Below are the code and all the weights of a small trained network. Each question names an input and a target symbol and asks about switching units off, where a switched-off unit gives its printed mean instead of its output.

import numpy as np


def w(rows, s, z=0):
    codes = np.array(rows[::2]) - 128.0
    scale = np.full(codes.shape[1], s)
    scale[-1] = z or s
    return codes * scale


def f(y):
    return y / 2 * (1 + np.tanh(0.7978845608 * (y + 0.044715 * y**3)))


def softmax(a):
    e = np.exp(a - a.max(-1, keepdims=True))
    return e / e.sum(-1, keepdims=True)


def log_softmax(a):
    a = a - a.max(-1, keepdims=True)
    return a - np.log(np.exp(a).sum(-1, keepdims=True))


def net(x, mask):
    ids = ['εζλξπψ'.index(c) for c in x.split()]
    T = len(ids)
    res = E[ids] + P[:T]
    u = 0
    for l in range(2):
        q, k, v = (res @ M[l].T for M in (Q, K, V))
        z = softmax(np.where(np.tri(T) > 0, q @ k.T / 2**0.5, -1e9)) @ v
        res = res + np.where(mask[u], z, O[l][:, -1]) @ O[l][:, :-1]
        u += 1
        y = f(res @ A[l][:, :-1].T + A[l][:, -1])
        res = res + np.where(mask[u : u + 12], y, B[l][:, -1]) @ B[l][:, :-1]
        u += 12
    return log_softmax(res[-1] @ U[:, :-1].T + U[:, -1])


Q, K, V, O, A, B = {}, {}, {}, {}, {}, {}
E = w([
[157,69,61,142,85,110,167,129,138],'ε',
[86,180,140,125,151,126,42,199,171],'ζ',
[198,117,206,149,113,44,88,207,165],'λ',
[107,177,71,97,189,66,151,66,88],'ξ',
[97,103,111,67,128,114,204,197,119],'π',
[9,60,97,2,125,201,126,79,207],'ψ',
],0.018)
P = w([
[240,57,61,32,87,193,104,130,63],'0',
[143,40,90,65,184,192,143,185,129],'1',
[141,61,143,133,166,188,138,177,97],'2',
[112,82,165,157,125,181,142,147,90],'3',
[119,122,174,156,101,174,144,143,120],'4',
[90,133,163,157,113,159,144,129,142],'5',
[87,156,162,154,116,151,147,120,151],'6',
[90,168,155,147,119,133,152,116,157],'7',
[103,201,163,146,116,128,155,116,157],'8',
[51,169,140,140,149,122,152,97,176],'9',
[72,201,156,141,146,137,158,96,178],'10',
[110,255,184,126,122,113,166,107,150],'11',
[74,236,184,114,137,125,167,82,161],'12',
[62,224,153,114,156,109,164,86,164],'13',
],0.0091)
Q[0] = w([
[165,128,37,110,68,151,144,92,135],'0.h1',
[135,142,138,107,138,122,2,83,131],'0.h1',
],0.008)
K[0] = w([
[47,153,27,161,11,202,166,78,75],'0.h1',
[119,108,212,106,128,186,2,99,176],'0.h1',
],0.0049)
V[0] = w([
[207,105,100,199,152,1,30,100,143],'0.h1',
[135,62,131,137,75,187,106,212,133],'0.h1',
],0.0054)
O[0] = w([
[98,82,7,44,111,181,231,155,175,4],'0.h1',
[191,180,40,101,253,241,91,1,65,84],'0.h1',
],0.0082,0.0034)
A[0] = w([
[100,67,103,67,181,171,134,146,102,35],'0.n1',
[192,189,91,92,111,56,132,110,72,196],'0.n2',
[98,191,181,190,105,82,118,191,92,255],'0.n3',
[51,153,127,163,218,28,141,129,246,185],'0.n4',
[195,31,152,176,87,107,49,160,156,204],'0.n5',
[170,133,59,120,159,124,201,189,163,143],'0.n6',
[192,151,92,184,139,142,199,178,194,80],'0.n7',
[132,207,81,206,188,101,159,44,113,71],'0.n8',
[59,54,169,84,2,105,194,159,192,64],'0.n9',
[106,196,25,31,140,152,119,75,99,187],'0.n10',
[187,37,79,150,210,161,64,134,138,32],'0.n11',
[197,119,93,116,235,151,110,72,66,57],'0.n12',
],0.0081,0.0029)
B[0] = w([
[154,92,92,147,30,161,100,94,93,147],'0.n1',
[56,76,131,114,243,214,143,116,110,189],'0.n2',
[99,117,130,141,133,76,119,106,206,195],'0.n3',
[108,181,209,98,123,113,153,98,143,252],'0.n4',
[3,101,168,185,61,35,143,85,233,140],'0.n5',
[79,161,140,122,160,131,95,166,13,152],'0.n6',
[100,82,157,119,83,128,216,139,67,135],'0.n7',
[99,32,148,93,134,133,136,174,158,192],'0.n8',
[215,74,149,162,176,222,112,171,31,197],'0.n9',
[101,51,128,217,188,148,77,214,192,204],'0.n10',
[99,118,147,172,60,119,75,108,205,138],'0.n11',
[162,45,12,178,149,197,59,141,73,154],'0.n12',
],0.0068,0.011)
Q[1] = w([
[128,162,101,3,27,96,139,164,27],'1.h1',
[134,144,121,128,9,202,102,185,184],'1.h1',
],0.0053)
K[1] = w([
[110,104,98,176,60,122,98,85,149],'1.h1',
[213,142,2,156,176,72,123,97,78],'1.h1',
],0.0083)
V[1] = w([
[222,165,136,195,109,60,95,175,126],'1.h1',
[93,68,134,185,212,2,147,160,119],'1.h1',
],0.0056)
O[1] = w([
[121,186,176,193,213,143,118,184,148,9],'1.h1',
[88,142,99,127,65,5,225,174,71,255],'1.h1',
],0.011,0.0086)
A[1] = w([
[155,107,104,234,146,112,170,127,107,58],'1.n1',
[130,111,145,245,88,85,93,140,140,1],'1.n2',
[113,95,143,76,137,140,163,120,95,52],'1.n3',
[97,182,170,130,78,69,176,86,193,82],'1.n4',
[179,128,23,190,141,173,112,121,131,50],'1.n5',
[110,121,127,93,197,89,142,182,146,101],'1.n6',
[94,144,128,76,133,106,169,114,139,204],'1.n7',
[108,44,135,95,106,161,158,104,124,107],'1.n8',
[91,102,151,65,59,151,96,160,188,141],'1.n9',
[173,123,140,154,55,137,205,133,80,175],'1.n10',
[127,184,109,66,150,168,177,143,99,84],'1.n11',
[254,130,110,130,144,197,117,165,51,48],'1.n12',
],0.0094,0.004)
B[1] = w([
[127,116,163,160,95,136,202,136,153,141],'1.n1',
[125,64,77,161,184,218,150,156,226,136],'1.n2',
[112,135,70,158,148,151,110,104,176,204],'1.n3',
[200,63,103,147,172,180,132,196,98,240],'1.n4',
[98,202,130,116,117,56,118,29,209,148],'1.n5',
[191,77,149,114,98,170,94,81,100,208],'1.n6',
[80,254,183,114,90,152,106,110,162,253],'1.n7',
[195,168,144,117,159,130,120,121,169,234],'1.n8',
[154,115,66,110,172,86,171,165,94,190],'1.n9',
[157,165,131,118,163,76,96,97,133,201],'1.n10',
[77,10,60,183,119,139,222,200,171,134],'1.n11',
[94,75,190,175,56,149,104,127,89,143],'1.n12',
],0.0075,0.014)
U = w([
[138,2,93,95,114,143,132,191,111,146],'ε',
[123,201,147,81,74,60,121,88,127,253],'ζ',
[100,135,110,143,124,125,90,168,126,33],'λ',
[140,116,118,149,98,145,173,101,143,10],'ξ',
[128,87,172,135,89,165,106,128,70,153],'π',
[219,141,117,76,158,148,109,88,116,28],'ψ',
],0.0083,0.0026)

Each question gives the input, a string of symbols that net reads in full, and the target symbol t.
The units are the heads (2 rows each of Q, K, V and O) and the neurons (one row each of A and B). Each row of codes is followed by its name. A weight is (code - 128) times the scale printed after its matrix; where a second scale follows, it is the last column's (O, A, B and U).
mask holds one flag per unit, layer by layer, with each layer's heads first. A switched-off unit (its flag False) gives its mean, the last column of its rows in O or B, instead of its output. The means were averaged over made-up inputs and are rounded, as every weight is.
A unit's drop is (log p(t) with every unit on - log p(t) with that unit switched off) / (log p(t) with every unit on - log p(t) with every unit switched off).
The circuit of an input: a set's keep is (log p(t) with only the set's units on - log p(t) with every unit switched off) / (log p(t) with every unit on - log p(t) with every unit switched off). Starting from the 12 units with the biggest drops (on a tie, the unit counted first), units are removed one at a time, each time the one whose removal leaves the highest keep (on an exact tie, the one counted first), for as long as the keep stays at least 0.8.
units of the circuit, in order: the units of the circuit, biggest drop first
most important unit: the unit with the biggest drop
k most important neurons of layer l: the k neurons of layer l with the biggest drops, biggest first
drop when u is switched off: that unit's drop, to one decimal
input ε ξ ψ π ζ ζ ξ ζ ε, target ζ: units of the circuit, in order	[0.n10 1.n10]
input ξ λ λ π ψ ε ε ξ, target ε: units of the circuit, in order	[0.n10 0.n8]
input ξ π ξ ψ ε π, target ζ: 3 most important neurons of layer 0	[0.n2 0.n12 0.n10]
input ξ λ π ψ ψ ξ λ ξ ξ ε ξ ψ ψ ξ, target ψ: most important unit	1.n4
input ψ ε ε ε ψ λ ψ ψ ψ ε, target ψ: units of the circuit, in order	[1.h1 0.h1]
input ξ ξ ψ, target ψ: 3 most important neurons of layer 0	[0.n9 0.n10 0.n2]
input ξ ψ ξ ξ ξ ψ π, target π: units of the circuit, in order	[0.n9 0.h1 1.n12 1.n4]
input ψ π ξ π ξ ξ π ξ λ, target ε: units of the circuit, in order	[1.n4 0.n5]
input ε π ε ξ ξ ξ ξ λ ξ ξ λ ξ ψ ε, target ζ: 2 most important neurons of layer 1	[1.n10 1.n4]
input ψ ψ ψ ξ, target ε: 3 most important neurons of layer 1	[1.n7 1.n10 1.n5]
input ξ ξ ξ ψ ζ, target ε: units of the circuit, in order	[1.n2 0.n5 1.n9]
input π π ε, target ξ: 2 most important neurons of layer 1	[1.n5 1.n2]
input ξ ε ξ π, target π: 3 most important neurons of layer 1	[1.n12 1.n4 1.n9]
input ψ ψ ψ ξ ψ ξ, target ψ: most important unit	0.n12
input ψ ψ ξ π ξ, target π: 3 most important neurons of layer 0	[0.n12 0.n2 0.n8]
input ξ ξ λ ξ λ, target ζ: 2 most important neurons of layer 0	[0.n10 0.n6]
input ξ ψ λ ψ, target ζ: 2 most important neurons of layer 0	[0.n2 0.n10]
input ξ ξ λ ε, target ξ: 4 most important neurons of layer 1	[1.n4 1.n1 1.n2 1.n10]
input ξ ψ ψ π ζ ε ζ ξ, target π: 2 most important neurons of layer 0	[0.n12 0.n1]
input π π ξ ξ ψ, target ψ: 2 most important neurons of layer 0	[0.n3 0.n9]
input ξ ξ ξ, target ζ: drop when 1.n7 is switched off	0.4
input π ξ ξ ψ ξ ψ ξ ψ ξ ζ, target ε: drop when 1.h1 is switched off	0.1
input ζ ξ ε ξ ξ ψ ε ξ ξ ξ λ, target ε: drop when 0.n10 is switched off	-0.4
